Below are the code and all the weights of a small trained network. Each question names an input and a target symbol and asks about switching units off, where a switched-off unit gives its printed mean instead of its output.

import numpy as np


def w(rows, s, z=0):
    codes = np.array(rows[::2]) - 128.0
    scale = np.full(codes.shape[1], s)
    scale[-1] = z or s
    return codes * scale


def f(y):
    return y / 2 * (1 + np.tanh(0.7978845608 * (y + 0.044715 * y**3)))


def softmax(a):
    e = np.exp(a - a.max(-1, keepdims=True))
    return e / e.sum(-1, keepdims=True)


def log_softmax(a):
    a = a - a.max(-1, keepdims=True)
    return a - np.log(np.exp(a).sum(-1, keepdims=True))


def net(x, mask):
    ids = ['ΔΠΣΦΨβζηθλμξτω'.index(c) for c in x.split()]
    T = len(ids)
    res = E[ids] + P[:T]
    u = 0
    for l in range(2):
        q, k, v = (res @ M[l].T for M in (Q, K, V))
        z = softmax(np.where(np.tri(T) > 0, q @ k.T / 4**0.5, -1e9)) @ v
        res = res + np.where(mask[u], z, O[l][:, -1]) @ O[l][:, :-1]
        u += 1
        y = f(res @ A[l][:, :-1].T + A[l][:, -1])
        res = res + np.where(mask[u : u + 4], y, B[l][:, -1]) @ B[l][:, :-1]
        u += 4
    return log_softmax(res[-1] @ U[:, :-1].T + U[:, -1])


Q, K, V, O, A, B = {}, {}, {}, {}, {}, {}
E = w([
[124,157,63,107,140,112,138],'Δ',
[124,150,63,89,115,107,136],'Π',
[172,146,78,106,120,102,131],'Σ',
[124,155,93,153,130,104,133],'Φ',
[132,214,104,113,84,80,161],'Ψ',
[108,142,108,176,59,105,112],'β',
[178,6,116,146,124,154,99],'ζ',
[180,148,92,140,159,99,122],'η',
[76,144,122,169,139,117,121],'θ',
[139,106,198,98,73,81,130],'λ',
[141,119,195,94,145,82,154],'μ',
[110,133,196,150,138,59,141],'ξ',
[49,117,191,117,130,78,126],'τ',
[215,112,183,127,117,90,78],'ω',
],0.022)
P = w([
[88,211,127,80,141,148,71],'0',
[104,169,128,103,129,123,84],'1',
[106,151,132,110,134,112,92],'2',
[111,135,123,127,134,88,116],'3',
[115,121,120,136,136,72,125],'4',
[115,110,115,143,136,55,138],'5',
[119,98,106,151,134,38,144],'6',
[118,93,104,157,132,23,156],'7',
[122,85,97,157,130,4,167],'8',
],0.019)
Q[0] = w([
[116,152,145,102,172,103,4],'0.h1',
[152,139,52,136,121,135,126],'0.h1',
[132,110,110,169,169,60,161],'0.h1',
[138,110,131,138,87,22,78],'0.h1',
],0.016)
K[0] = w([
[134,128,240,137,151,202,98],'0.h1',
[147,140,116,153,92,190,212],'0.h1',
[108,5,117,157,124,148,136],'0.h1',
[149,27,166,168,182,147,128],'0.h1',
],0.016)
V[0] = w([
[73,146,163,178,194,143,121],'0.h1',
[100,65,106,164,65,179,120],'0.h1',
[160,128,68,101,251,164,120],'0.h1',
[204,167,164,219,124,117,102],'0.h1',
],0.014)
O[0] = w([
[160,102,132,224,111,131,91,83],'0.h1',
[107,119,104,84,103,100,34,5],'0.h1',
[66,60,100,138,145,159,154,64],'0.h1',
[119,162,158,163,250,127,91,145],'0.h1',
],0.016,0.0032)
A[0] = w([
[74,178,38,57,163,128,92,101],'0.n1',
[189,147,141,101,150,83,120,253],'0.n2',
[254,101,49,107,154,159,91,208],'0.n3',
[156,148,105,122,53,111,77,25],'0.n4',
],0.008,0.0027)
B[0] = w([
[118,55,245,184,92,162,86,254],'0.n1',
[1,52,136,137,98,176,129,250],'0.n2',
[10,184,182,191,46,97,77,158],'0.n3',
[42,109,156,191,247,149,97,181],'0.n4',
],0.0069,0.0092)
Q[1] = w([
[166,155,236,134,68,188,186],'1.h1',
[68,245,51,136,136,124,179],'1.h1',
[147,6,74,7,92,168,114],'1.h1',
[132,254,103,206,43,13,218],'1.h1',
],0.0096)
K[1] = w([
[79,139,182,171,119,101,157],'1.h1',
[142,114,142,98,161,12,156],'1.h1',
[125,180,96,132,107,181,136],'1.h1',
[117,87,138,129,131,2,155],'1.h1',
],0.017)
V[1] = w([
[195,34,67,217,92,98,65],'1.h1',
[79,255,19,199,125,86,69],'1.h1',
[32,76,67,88,36,76,116],'1.h1',
[237,173,193,88,32,87,52],'1.h1',
],0.0087)
O[1] = w([
[151,12,138,193,128,144,163,70],'1.h1',
[12,135,104,153,185,167,189,80],'1.h1',
[162,213,112,188,136,230,145,106],'1.h1',
[93,144,72,173,43,128,135,5],'1.h1',
],0.011,0.015)
A[1] = w([
[96,105,186,178,247,190,255,101],'1.n1',
[145,214,218,157,126,30,64,28],'1.n2',
[100,128,139,6,187,93,73,13],'1.n3',
[7,46,102,84,178,142,111,10],'1.n4',
],0.0056,0.013)
B[1] = w([
[122,94,64,104,113,138,69,193],'1.n1',
[153,111,10,147,123,154,124,230],'1.n2',
[138,148,121,245,104,134,127,250],'1.n3',
[211,180,121,103,111,154,182,182],'1.n4',
],0.012,0.019)
U = w([
[162,143,56,65,125,185,68,50],'Δ',
[214,155,80,187,72,210,214,57],'Π',
[139,182,221,108,149,118,177,254],'Σ',
[87,90,98,27,127,134,114,227],'Φ',
[94,183,80,105,137,127,253,148],'Ψ',
[10,172,166,128,117,123,84,171],'β',
[103,122,125,136,92,107,31,78],'ζ',
[98,126,164,104,222,124,63,174],'η',
[80,81,52,143,99,146,113,136],'θ',
[98,177,61,125,43,117,112,55],'λ',
[219,107,69,107,40,86,134,73],'μ',
[65,86,170,100,89,24,61,179],'ξ',
[106,138,155,192,16,95,200,132],'τ',
[147,176,121,206,150,96,150,90],'ω',
],0.0052,0.0082)

Each question gives the input, a string of symbols that net reads in full, and the target symbol t.
The units are the heads (4 rows each of Q, K, V and O) and the neurons (one row each of A and B). Each row of codes is followed by its name. A weight is (code - 128) times the scale printed after its matrix; where a second scale follows, it is the last column's (O, A, B and U).
mask holds one flag per unit, layer by layer, with each layer's heads first. A switched-off unit (its flag False) gives its mean, the last column of its rows in O or B, instead of its output. The means were averaged over made-up inputs and are rounded, as every weight is.
A unit's drop is (log p(t) with every unit on - log p(t) with that unit switched off) / (log p(t) with every unit on - log p(t) with every unit switched off).
The circuit of an input: a set's keep is (log p(t) with only the set's units on - log p(t) with every unit switched off) / (log p(t) with every unit on - log p(t) with every unit switched off). Starting from all 10 units, units are removed one at a time, each time the one whose removal leaves the highest keep (on an exact tie, the one counted first), for as long as the keep stays at least 0.8.
circuit, biggest first: the units of the circuit, biggest drop first
most important unit: the unit with the biggest drop
k most important neurons: the k neurons with the biggest drops, biggest first
top k neurons in layer l: the k neurons of layer l with the biggest drops, biggest first
input ζ Σ β β μ ξ Σ, target Π: most important unit => 1.h1
input ζ θ Π ω Π τ Π Σ, target Π: 2 most important neurons => (0.n1; 0.n3)
input ω η Φ Σ, target η: circuit, biggest first => (0.h1; 0.n1; 1.h1)
input θ ζ Π Φ μ μ η θ, target Φ: 2 most important neurons => (0.n1; 1.n3)
input η Π τ Φ Π λ ω, target ω: 2 most important neurons => (1.n3; 1.n2)
input Φ ω Π Ψ Σ ζ, target Σ: 3 most important neurons => (1.n4; 1.n2; 0.n1)
input Σ λ ζ ξ, target ζ: 2 most important neurons => (1.n3; 1.n4)
input η τ β, target τ: 2 most important neurons => (1.n2; 1.n1)
input Φ ξ η Π Σ, target η: 4 most important neurons => (0.n1; 0.n2; 1.n2; 1.n4)
input Φ Δ λ θ Σ, target λ: top 2 neurons in layer 0 => (0.n3; 0.n1)
input Π ζ θ τ Δ μ, target Δ: top 2 neurons in layer 1 => (1.n3; 1.n2)
input λ Σ Ψ η η Σ Φ Π, target Φ: 2 most important neurons => (1.n3; 1.n1)
input Π Π θ Δ, target θ: circuit, biggest first => (1.h1; 0.h1; 1.n1)
input Ψ Φ λ η Φ η, target η: most important unit => 0.n2
input Ψ Φ Π Π θ β, target θ: circuit, biggest first => (1.h1; 1.n1; 0.h1)
input Ψ ζ ζ θ η ω ζ λ, target λ: circuit, biggest first => (0.h1; 1.h1; 1.n3; 1.n2)
input Ψ μ β β ξ λ Φ η Ψ, target η: circuit, biggest first => (0.n2; 0.h1; 1.h1)
input Π β ξ Φ ζ ω, target Δ: 2 most important neurons => (1.n2; 1.n3)
input θ θ Σ, target θ: circuit, biggest first => (0.h1; 1.h1; 1.n1)
input τ Φ ζ ξ Φ Σ, target θ: top 2 neurons in layer 1 => (1.n1; 1.n3)
input θ η η Δ μ Ψ Σ Π Σ, target Σ: circuit, biggest first => (0.h1; 1.h1; 1.n1)
input β ξ θ ζ, target Ψ: 2 most important neurons => (1.n4; 0.n4)
